Here is a tiny trained network, its code and every weight. The questions are about switching its units off for an input and a class, where a switched-off unit gives its printed mean instead of its output.

import numpy as np


def w(rows, s, z=0):
    codes = np.array(rows[::2]) - 128.0
    scale = np.full(codes.shape[1], s)
    scale[-1] = z or s
    return codes * scale


def f(y):
    return np.maximum(y, 0)


def log_softmax(a):
    a = a - a.max(-1, keepdims=True)
    return a - np.log(np.exp(a).sum(-1, keepdims=True))


def net(x, mask):
    res = np.array(x, float).reshape(1, 8) / 4 @ E
    y = f(res @ A[0][:, :-1].T + A[0][:, -1])
    res = res + np.where(mask, y, B[0][:, -1]) @ B[0][:, :-1]
    return log_softmax(res[-1] @ U[:, :-1].T + U[:, -1])


A, B = {}, {}
E = w([
[191,165,80,35,254,120,188,93,105,157,173,124],'x0',
[218,87,103,191,130,236,115,23,135,195,70,148],'x1',
[139,118,120,159,130,124,138,131,116,118,161,130],'x2',
[183,219,196,143,65,152,205,144,149,167,154,77],'x3',
[206,164,130,80,85,178,115,166,45,44,113,216],'x4',
[125,152,58,153,98,62,189,64,69,76,26,75],'x5',
[144,145,189,113,127,106,90,12,176,54,170,121],'x6',
[114,126,119,111,108,127,132,113,122,136,139,135],'x7',
],0.007)
A[0] = w([
[121,103,183,99,129,194,107,178,184,183,217,171,47],'n0',
[209,74,98,188,131,235,116,42,126,203,47,168,2],'n1',
[115,144,87,86,109,141,114,240,109,194,110,140,139],'n2',
[135,154,176,115,84,142,67,31,153,60,185,122,151],'n3',
[78,53,84,105,173,95,77,128,142,110,100,163,49],'n4',
[90,79,142,150,190,90,141,121,230,211,147,45,61],'n5',
[158,234,213,127,58,150,221,173,171,155,160,51,86],'n6',
[196,157,111,95,80,172,89,140,63,36,127,213,65],'n7',
[106,117,177,110,151,170,85,181,143,181,183,175,100],'n8',
[97,74,87,148,136,169,179,217,69,183,139,159,91],'n9',
[55,112,155,184,36,114,93,147,145,103,50,113,39],'n10',
[206,158,70,69,253,111,182,113,107,166,198,146,62],'n11',
[85,144,134,78,153,36,126,180,145,96,146,137,27],'n12',
[133,179,71,128,78,69,215,88,71,73,46,106,61],'n13',
[48,161,135,95,136,30,140,219,127,72,133,96,23],'n14',
[114,101,129,131,170,115,92,51,151,54,157,137,118],'n15',
[115,125,72,132,107,103,151,172,58,175,69,99,132],'n16',
[113,72,144,221,13,127,83,174,123,124,125,168,50],'n17',
[116,173,156,95,109,58,144,210,94,79,173,139,58],'n18',
[56,42,100,100,215,86,57,140,102,65,117,185,73],'n19',
[117,128,153,78,156,179,94,165,167,153,170,151,6],'n20',
[154,165,78,29,225,98,186,91,88,148,123,111,66],'n21',
[149,191,185,155,71,135,155,90,120,118,176,89,117],'n22',
[192,147,156,70,99,163,121,193,77,57,140,234,64],'n23',
[150,123,146,127,134,113,108,140,111,135,119,110,51],'n24',
[47,69,128,178,161,60,129,105,192,215,173,53,90],'n25',
[109,90,52,178,128,208,170,202,88,211,101,140,115],'n26',
[152,111,182,93,144,162,98,176,150,140,155,161,36],'n27',
[101,52,82,133,140,115,56,115,111,97,129,165,108],'n28',
[147,100,180,114,135,174,71,181,178,170,214,203,38],'n29',
],0.0064,0.0044)
B[0] = w([
[163,86,63,153,112,83,109,82,100,89,102,99,221],'n0',
[125,160,220,166,90,127,26,69,34,185,254,87,255],'n1',
[143,174,170,96,200,73,135,98,175,96,122,146,200],'n2',
[137,177,190,75,197,88,143,119,202,106,121,142,245],'n3',
[182,101,127,139,123,130,186,145,95,189,110,178,187],'n4',
[55,164,87,172,124,201,164,138,96,90,114,159,227],'n5',
[183,52,103,102,148,129,204,174,70,216,86,210,253],'n6',
[47,169,107,182,141,202,168,122,123,108,91,164,232],'n7',
[145,103,85,155,117,66,123,82,124,81,76,89,213],'n8',
[135,178,189,115,181,92,141,92,195,97,144,145,189],'n9',
[129,75,115,67,64,155,120,195,176,98,164,69,206],'n10',
[103,89,148,90,11,183,111,220,200,104,155,80,233],'n11',
[127,136,166,181,118,139,80,69,74,179,195,116,190],'n12',
[160,91,46,172,130,76,129,64,113,80,108,88,223],'n13',
[149,167,186,162,80,116,65,68,67,178,212,112,218],'n14',
[165,146,170,109,187,89,177,139,180,133,109,177,201],'n15',
[137,148,149,113,158,67,136,93,163,87,130,135,194],'n16',
[141,86,139,60,81,164,137,205,205,111,163,67,211],'n17',
[118,150,180,163,108,154,75,100,93,186,186,112,210],'n18',
[210,89,118,129,124,135,190,174,104,208,131,182,227],'n19',
[119,104,78,160,94,92,138,71,103,93,111,66,169],'n20',
[126,69,133,99,56,177,107,198,184,87,154,57,220],'n21',
[178,95,136,125,180,112,163,173,119,167,80,175,205],'n22',
[45,184,102,185,151,215,153,130,110,103,99,165,235],'n23',
[117,127,125,133,123,113,141,118,129,126,136,133,128],'n24',
[48,202,108,178,153,216,154,127,104,90,92,159,243],'n25',
[134,170,190,91,175,82,147,106,175,106,133,160,219],'n26',
[135,106,78,159,115,106,137,88,122,99,118,93,175],'n27',
[167,79,141,107,129,138,174,166,120,188,112,177,201],'n28',
[156,96,52,160,99,49,136,78,112,93,115,78,225],'n29',
],0.0069,0.0067)
U = w([
[126,168,205,166,90,137,39,82,39,212,235,107,95],'0',
[113,77,126,77,33,189,120,221,230,87,158,71,95],'1',
[22,207,73,184,163,233,164,134,102,89,81,171,99],'2',
[159,95,13,158,117,17,126,64,108,67,85,82,111],'3',
[200,76,124,111,154,123,193,185,94,254,98,208,105],'4',
[141,201,219,86,226,46,139,100,241,81,132,161,111],'5',
[119,143,130,109,147,126,103,145,139,137,118,130,249],'6',
],0.0089,0.018)

Each question gives the input, the list of numbers given to net, and the class t.
The units are the neurons (one row each of A and B). Each row of codes is followed by its name. A weight is (code - 128) times the scale printed after its matrix; where a second scale follows, it is the last column's (A, B and U).
mask holds one flag per neuron, in row order. A switched-off neuron (its flag False) gives its mean, the last column of its row in B, instead of its output. The means were averaged over made-up inputs and are rounded, as every weight is.
A unit's drop is (log p(t) with every unit on - log p(t) with that unit switched off) / (log p(t) with every unit on - log p(t) with every unit switched off).
The circuit of an input: a set's keep is (log p(t) with only the set's units on - log p(t) with every unit switched off) / (log p(t) with every unit on - log p(t) with every unit switched off). Starting from the 12 units with the biggest drops (on a tie, the unit counted first), units are removed one at a time, each time the one whose removal leaves the highest keep (on an exact tie, the one counted first), for as long as the keep stays at least 0.8.
circuit, biggest first: the units of the circuit, biggest drop first
most important unit: the unit with the biggest drop
top k neurons: the k neurons with the biggest drops, biggest first
drop of u: that unit's drop, to one decimal
input [-2,3,7,-2,-8,-6,5,-5], class 2: circuit, biggest first -> [n25]
input [-2,3,5,-2,-7,7,-8,1], class 5: circuit, biggest first -> [n26, n9]
input [7,6,4,-7,-1,-5,-7,6], class 1: top 3 neurons -> [n11, n21, n6]
input [-1,-4,6,6,7,-8,-8,-8], class 3: top 2 neurons -> [n29, n0]
input [-2,4,-5,-6,5,5,3,1], class 4: circuit, biggest first -> [n28, n19]
input [-6,-4,-8,8,5,4,2,-2], class 4: top 2 neurons -> [n6, n22]
input [8,-8,0,-5,-5,4,0,-7], class 0: top 2 neurons -> [n14, n12]
input [-7,-7,6,-5,7,-4,-4,-1], class 0: top 3 neurons -> [n14, n18, n12]
input [-5,-2,3,-8,2,7,-8,5], class 4: top 3 neurons -> [n19, n28, n4]
input [-8,4,8,-4,6,1,-3,-3], class 1: top 2 neurons -> [n17, n10]
input [-6,3,5,-4,-8,-8,2,1], class 2: top 2 neurons -> [n25, n5]
input [0,-7,5,-5,1,-1,6,4], class 0: top 3 neurons -> [n14, n12, n18]
input [-1,6,-5,-3,7,-5,-6,-7], class 2: top 3 neurons -> [n23, n7, n14]
input [-3,-5,2,0,-1,-6,5,2], class 3: circuit, biggest first -> [n29, n0, n8]
input [8,-7,-5,2,-5,7,-6,1], class 1: most important unit -> n21
input [3,-5,6,-1,-6,-5,3,6], class 2: top 3 neurons -> [n25, n5, n1]
input [-4,3,2,-2,1,-3,1,4], class 1: top 2 neurons -> [n17, n14]
input [-6,2,6,6,3,-7,5,-8], class 3: top 2 neurons -> [n29, n0]
input [-8,6,0,-2,0,-1,-5,7], class 1: top 2 neurons -> [n17, n10]
input [-4,1,-5,1,7,-1,-3,3], class 2: circuit, biggest first -> [n23]
input [-1,-1,-2,-4,-4,-8,-8,1], class 3: circuit, biggest first -> [n29, n8]
input [5,-2,0,3,6,-2,1,8], class 2: drop of n17 -> 0.3
input [-1,1,3,3,-3,-1,8,8], class 5: drop of n3 -> 0.2
input [8,-5,-5,-4,0,-4,3,4], class 1: drop of n11 -> 0.4
input [-6,-1,6,8,5,2,-6,0], class 4: drop of n6 -> 2.5
